Each row has a class, written after it.
[ 43  27  35 -19  25  -4  13 -28 -13  -5 -14  75 -31 -12 -20  -4  42  -5
 -12  -5 -25 -21 -47  19  83 -53  36 -25  17 -24 -28  49 -50  47] : Q_782
[ -7   4   0  -7 -15 -20 -36   2  26   6  23 -41  -8  37 -12  -4   7  26
  -8  34 -28 -39  -1 -56  10  43   3 -31 -46 -53  -7  -4  28  -1] : Q_777
[-31  18 102  36  87  32   4  -7  20 -22   1  11  -8  37  -6 -59 -13  10
  38 -21  69   9   2 -17   2  77  -1  21   0  25 -26   2 -46  20] : Q_498
[  1  -9   8  49  24 -29 -31  38  20  83  57  37 -50  48 -57  20 -16  25
  50  18  32 -11  31   0  24  33  10   0  13 -18 -50  -6   4  30] : Q_144
[-16 -28  52  -1  65  27 -12   4  13  23 -23   6  36  57 -33 -16 -67  14
  16 -52  99  48   0 -66  49  75  28  10 -10  44 -80 -10 -18  57] : Q_170
[ 15 -12  76  18  27  20   1  15  14 -27 -27  -1  50   3  -4 -48   0  16
  71 -44  45   6 -42  11 -15  45  42  -8 -10  52 -24  30   9 -12] : Q_498
[-37  -1  14  40  19   8  23  -3  26  39  13  25  16  40 -29 -64 -42  28
  40 -62 109  -8  55  -5   9  86  15   4  29  20 -93  14 -45  43] : Q_498
[ 62  13  69  -9  29  -7  24 -17  15 -11 -52  71  27  34   1  -8  23 -14
  39  12 -10  37   3 -41  54 -64  51   0 -24  14 -50  10 -10  -8] : Q_782
[ 92 -12  62 -43  -6 -19  23  -4 -54 -22  11  -5 -27 -29   7   6  75 -37
 -37  33 -12  -1 -47  -6 -16 -21   5  12  19  41  27  -9 -62  18] : Q_144
[-40  -9 101 -15  61  31  42 -34  31 -16 -18   0  12  33  -4 -17  -3  13
  24 -44  55  37  17 -20  11  44  56  10 -36  46 -36 -10   3   4] : Q_777
[ 34   8  16  14 -21 -24 -40  -7   3  56  23  11 -31  28 -44 -25 -11  34
  11  25  22 -97  19  -4  53 -52  29   7  20 -37 -61  32 -14  15] : Q_827
[-49  21 -31  12  45  -1   3 -24 -25  44  39  -2 -11 -24  -1 -20   1 -22
   4 -10   7   8 -17 -31  57  39  10  11  34 -56  18  -2 -53  -5] : Q_448
[ 20  -4  24  16  39  12 -40  38  47  48   7  12 -49  42  -3 -19 -67  31
  21  19  13   0  13  -3  78  15  -1 -35 -21 -14 -35  -7  26 -14] : Q_782
[ -3  -8  51  23  41  10   3   9   1  29 -25  66  40  22  32 -29 -51  19
  36 -21  78  45   3  38  65  11  43  14  14  53 -61  -7  30 -15] : Q_448
[ 14   9  -9  20  40 -28 -24  16  16  74  27  36  -3  23 -37 -25 -32  18
  52  33 -12  -4  33 -37  30  19  44  15   0 -38 -46 -32  34 -23] : Q_448
[-79  -2   4  44  12  43 -21  -1 -13  36  33  -1 -23  -6  33 -29  35  -4
  -3 -24 -28  37 -38 -12   7  51  38   5  71   5  36  -2 -17  -3] : Q_141
[114  48   8 -47  48 -56  -6 -23 -12 -20 -57  69   4  -5  15 -14   0  -9
 -45  80 -63  45  -6  39  49 -48 -29 -24  13 -18 -32   4 -31  57] : Q_545
[  9  32 -33  -2  10 -26 -55  19  -4  11  29  17 -13  28 -13 -30 -52   6
  14  48  -8  -2  22 -20  72  17   9   3 -24 -52 -36 -32  40 -18] : Q_782
[  4 -22  30  22  -5   5 -38  28  44  51   0  56  15  19 -30 -20 -32  39
  46 -23  18  18 -38   5  41   7  70 -25  24   2 -69  14   1   8] : Q_141
[-29 -16  15  31  -2   6   1  16   3  16  15  19   7   9  28  -8 -46  15
  63 -11  37 -12 -19 -39  46 -49  39   3  15  10 -38  34  20 -51] : Q_448
[-43  19 -27 -13  35  24 -22  -8   9 -22  38  25 -87 -14   1 -27   3 -26
   9  10 -59 -39 -42 -34  30  24  -9   0  53  -4  41  23 -38  44] : Q_704
[ 49 -32  27  37  41   5   2  48  13  28 -33  51  26  14  28 -28 -39 -12
  50  14  63  60  11  83   6  60  -1  23  28  83 -10   2  -4   1] : Q_498
[-13  -5  15  28  27 -49 -33  14  39  44  28 -39  24  54 -43  16  12  37
   6  17  35 -11  40   5   8  50  23   5   9 -18   7   6  26 -19] : Q_185
[  2   9  -6  16 -53 -11 -41  11  10  31  26   2 -47  17   7 -27  26  21
   9  19 -54 -60 -33 -14  19   5  21 -28 -11 -39 -23  12  33  -8] : Q_777
[-60 -19  48   0  43  35  -3   3  10 -20  33  20   9  27 -21 -23 -49  26
  33 -59  50  23 -43 -33  13  64  60   4   9  35 -54 -33  -1   1] : Q_448
[ 16   0  18   8  31 -10 -78  28  20  39  36  19 -88  48 -30 -24  35  17
   6  38 -25 -38 -25 -31  80  29  50  -3   1 -19 -17  21  71 -12] : Q_170
[ 73  33  27  25  14  -9 -42  21  -3   9 -33  83  20  21 -11 -60  12  -8
  -1  33  -4   7 -45  71  44  67  20   3  29   0 -51  -2   5  29] : Q_498
[ 54  36 -20   2  -4 -55  20 -14 -14  33 -28  60   2 -17   6  -6  29 -30
  26  24 -33   1 -14  -3  15 -72  -1  14  27 -33  -5  25 -62  11] : Q_185
[  7 -12   7  13 -44 -24 -39  28  -7  -2  60 -45 -40  26 -21  11   4  39
 -20  31  48 -50 -29  20  65   6  22 -16   4 -54 -47   2   3 -30] : Q_929
[ -2 -27  55  21  46  18 -31 -20   4  14 -17  -6  68  39  18 -50 -16   1
  45 -34  36  37   9   6  -5  25  35  16  24  72   0   4  -5   2] : Q_827
[-17 -33  37   2  22  14  14  -8 -19  -5 -32  34  40  28  -6 -13 -53 -19
  50 -25  78  21  20  10  13  22   6  47  33  65 -28  -9 -57  33] : Q_827
[-67  -1 -81  44  -3  27 -39 -15  18  33  66 -50 -18  -5  23 -13 -10 -42
  -9 -11 -35 -20 -13 -46  19   5  -8  35  86   7  61  25 -43  21] : Q_704
[ 19  -1   9  37 -24  -5 -11  18  21  62 -16 -19 -24  25 -24  12  21  34
  14   5  -9 -53   0  17  72 -11   5 -32  14 -46 -36  18  26  12] : Q_929
[-35 -19  49  22  10  -2  32   2  -5  33  21  44 -25  29 -15 -27  -5  13
  65 -59  88  19  18   7  12  53  31 -31  39  30 -75  33 -37   5] : Q_144
[ 44 -12 -26   2  -8 -38 -51  35  60  24  46  -2 -31  36 -27  -7 -25  40
  -6  21  17 -46  33   5  28 -35  22 -17   5  -1 -18  28  44 -19] : Q_345
[ 58  25  14  -2  14 -27 -16  43   3  35 -14  10 -45  13 -24 -70 -20  32
  25  47   8 -55  20 -25  29  87 -40 -28  -5 -35 -41 -14 -11  40] : Q_498
[ 96  -1  42  -1  -6 -64 -19 -13  -5  -8 -15  43  25  32 -44  -2  81   0
  -6  74  -4 -37  -1  50  64 -27  46 -24  27 -53 -45  67 -20 -11] : Q_929
[ 61  31  58   8  35 -47 -11  29 -74   2 -29  71  23  -1  20 -35  47  39
  32  28  24  36 -39   5  48   0  55 -32  13  -2 -38  39  15  10] : Q_345
[ 25   1   4  13  39 -22 -42   6  40  85 -21  -3  -2  11 -52 -17   6  -1
  60 -10  19 -10  15 -26  57  32   9   3 -55 -49 -14   3  23 -14] : Q_170
[ 28  23 -27  12   9 -44 -36  17  14  51   9  42 -25   4  -9 -43 -52   4
  33  21 -13 -18  -4  37  26 -13   6  -7  44 -22 -31  25  -9  -9] : Q_185
[ 22 -16   5  37 -17   9 -63  41  40  45  32  41 -51  53 -16  -6  -5  -4
  19  31  -1 -39 -27   5  59  19   5 -51   7 -37 -33  49  35 -32] : Q_144
[ 46   5  16  -9  50 -10 -57  17  31   8  -3 -27  41  22 -17   3 -65  19
  -9  42  29  30   9  -5  85 -17   6  21 -53 -13 -30 -22  57   4] : Q_545
[-30  25  44  10  61  22  24  -6 -30  -6  39  31 -53  -4 -12 -73   4  26
  13 -27  46 -11   4  12 -17  86  36  11  30  21 -49   2 -25  34] : Q_498
[-11  -8  67 -12  11   7 -28 -22  33 -54 -11  36  38  64 -13 -41   8   1
  13 -12   7  -7  -7 -28   9  53  29   7 -30  32 -41  -5   9  36] : Q_777
[-97   3 -23  51  43  63 -39  -4  17  22  42 -14 -49 -12  12 -40 -48 -13
  45 -59 -16   0 -46 -17  56  15  -9 -13  26 -31  12  43 -15   6] : Q_545
[  0 -47  57 -18  21  18  42   7   9   1 -57  33  21  22 -47  13 -19  11
  65 -62  62  15 -14 -42   2  21  59 -18 -13  44 -78  39  -2   5] : Q_170
[ 15  -9 -36  31 -34  11 -25  30  26  61   8 -28   8  35  10 -11  11  -3
 -18   0  31 -14  20 -70  77  -4  12  -2   2 -23   4  13  29 -25] : Q_345
[ -1  27  31  43 -33 -34 -69  -6  58  26  -9  10  -1  61 -26 -21   5  23
  -9  27 -26 -73   7  36  33  36 -35  -9  -9 -43 -29  -6   5  32] : Q_777
[-23  34 -19  16  31  18 -38 -14 -76  25  19 -11 -25 -31   3 -41 -58 -19
  13  37 -13 -72 -13 -33  39 -34 -25  36  34 -50  12  29 -42  30] : Q_827
[ 50   3  21 -29  26 -34   4 -11  29  29 -27  46 -24 -24  -3 -45  29  -7
  46  16 -77  22  15   5 -14 -18  25   7  51  40  19 -15 -30  28] : Q_141
[-23  18  43  29  31  54 -46  -4 -12  23   9  15 -66  24  13 -48 -34  11
   0   3 -33 -35 -60   1  24  11  10 -33  48 -19 -20  24 -18  -3] : Q_827
[-66   7  17  42  33  19 -37   8 -10  -5  41   5 -47  31  22 -42 -10 -20
   4  -2  -8 -10 -39 -17  12  43  -6  17  77  12  33  26 -39   2] : Q_185
[ 39 -43  61  19   4   8 -17   1  13   6 -12  78  15   6 -16  -7 102 -44
  17  42 -25   0 -34  12  21 -14  63  18  42   3  35  60 -42 -26] : Q_141
[-35 -17  61  37  -6  35  -9  31  -5 -18   6  40  -7  44  38 -52  16   1
  42 -52  75  52 -50 -32  41  45  54 -16  14  32 -37  15  -8 -58] : Q_345
[ -8 -56  46  23  45  46  26  18 -22  92 -36  25  18  35 -23 -38 -20  -1
  23 -55 110  38  55 -23  42  96  54  37  28  78 -69  -3  15  38] : Q_170
[106  27  44 -18  24 -22 -22 -12  30  12 -49  58  17  -1 -26 -44  18   5
 -33  19  16 -49   5  51  71 -52   9 -21  -2 -14 -26  58  -2  15] : Q_345
[-84  17 -51  33  10  61  -7 -20  12   5  33  17 -88  -6  41 -15 -68 -43
 -22   3 -69 -41 -16  13 -17 -12 -49   9  46 -19  22  24 -35  20] : Q_777
[-58   2 -10  53  66  47 -21 -17  16   7  11 -20   2  15 -16  16 -39 -28
  11  -4 -13 -12  -5   2  19   5 -39  14  21 -43  28  21 -39  32] : Q_929
[-74  29 -49  36  10  37   8 -14 -26   0  11  20 -19 -20  25 -42 -31 -19
  19 -51 -15 -16  -8 -13  -9 -19   3  -6  64 -10   3  54 -13   0] : Q_345
[ 14 -28  37  -6  54   7  24   2 -13  16  -8  50  50   4 -17 -35 -52   0
  48   3  51  38  21   5  -9  35  70   6   7  20 -62   2  13 -54] : Q_448
[ 29  36  78   9  29 -38   3 -26 -67 -20  17  48 -28  -1  18 -16  95  31
 -22  19  -8  -6 -36  29  43 -33  49 -23  35  -4 -18  46 -38  29] : Q_782
[-18 -33  62  14  61  40  45 -25  -2  27 -15  51 -20  10  -6   0  21 -26
  27 -58  71  50  -5   1   9  -1  65  35  15  57 -37  32 -40 -10] : Q_170
[ -8  18 -77  57 -39 -16 -20  12  67  66  38 -18 -20  32 -22   1 -15   6
  12  -7 -10 -35  16  -6  25   4   2   0  39 -39 -29  11  -6  -4] : Q_498
[  5  -1  68 -14  70  25   1   5   7  14 -30  45 -46  16  24 -43 -50  -4
  57 -40  55  53 -24 -40  62  -7  28  28 -15  69 -54 -15  -3  16] : Q_170
[-13  48  42  16 -15  -7   1 -22  -1 -11 -85  80  47  33  20  -3  74  23
  -1   3 -71  31 -28 -17  14   6  20 -39  24 -18 -29  -2  23  44] : Q_141
[ -5  -7  42  39 -32  -5 -32  16   2  49  21 -27 -45  12   7 -31  18  13
  10  33   3 -76 -12  -7  41  23  -6 -20   0 -50  -5  41 -18 -27] : Q_777
[ 25   1  24  12 -30   6 -21  41  13  26  -5   9 -77  22 -17 -11 -33  38
  -6  33 -13 -54  -9  -5  60 -12 -12 -23   8 -27 -66  -3  27   9] : Q_545
[  1   9  13  26  -6 -12 -50  22  18  23  22   1 -28  53 -42  -5  14  41
  -5  27 -27 -16 -20 -29  70  27  39 -30  19 -46 -61   6  43  14] : Q_545
[ 28  -9  22  17  -5 -32 -32  48  16  44  21   5  -5  30 -14  34 -12  40
   7  45  17  19 -41  14  63  20  59 -10   2 -24 -40 -36  50 -64] : Q_448
[  4  -7  67   0  43  -2  42  -3  51 -13 -14  31 -13  41 -27 -61 -23  19
  71 -44  61   2  38 -38 -27  64   6  -7   6  47 -66   1 -62  31] : Q_498
[ 26 -35  78  -6  23 -13  43  17 -11 -12 -38 -18  57  31  24  30  26  29
  16  26  52  67   8 -36 -21  32  56 -21  17  65 -19  12   5 -27] : Q_704
[ -73   12 -100   37   -1    4    2  -12   27   55   50  -17  -52    7
   -5   12  -38  -20  -18   10  -31  -23   55    0  -12   26  -26   25
   98   -8   20   -1  -33   29] : Q_704
[  9 -52  54   3  37  32  46  28  16  33 -27  11  17  39   2  12 -13  13
   8 -12  79  29  34 -38  -2  20  32  13 -17  55 -15   0  14  -9] : Q_185
[ 22 -27  48 -44  38   1  18  -1  18  -1 -23  42 -19  46 -14 -23  -5  15
  16 -32  65  46  15 -27  34  40  66  -3  -9  67 -79  -3  26   2] : Q_170
[ 64   5  17 -11  36 -21  15 -13  36  21 -47  48  13   5 -62  24  18 -21
  -3  30 -71 -26  -4  53 -10 -42  42   6  58   7   6  51   0   7] : Q_185
[-29 -31 -17  22  27  22  11 -29  27   7  14  14  57  54  -7  -1   7 -24
  12 -21  76  29  60 -12  60   8  39  25  -3   1 -30  27   6  -1] : Q_929
[-22  -4  -9  22 -15 -13 -50  20  13  54  17   1 -58  35  -9 -38  11   7
  46 -19   6 -30  -5 -53  78  23  28  13  21   4 -31  12  40   0] : Q_170
[  1 -18   7  13 -42 -10 -55  46   1  -6  24  24 -13  19 -14  -1  -4  13
   4  28  11 -37 -75  23  51  55  16 -19   1 -39 -18 -15  24 -55] : Q_448
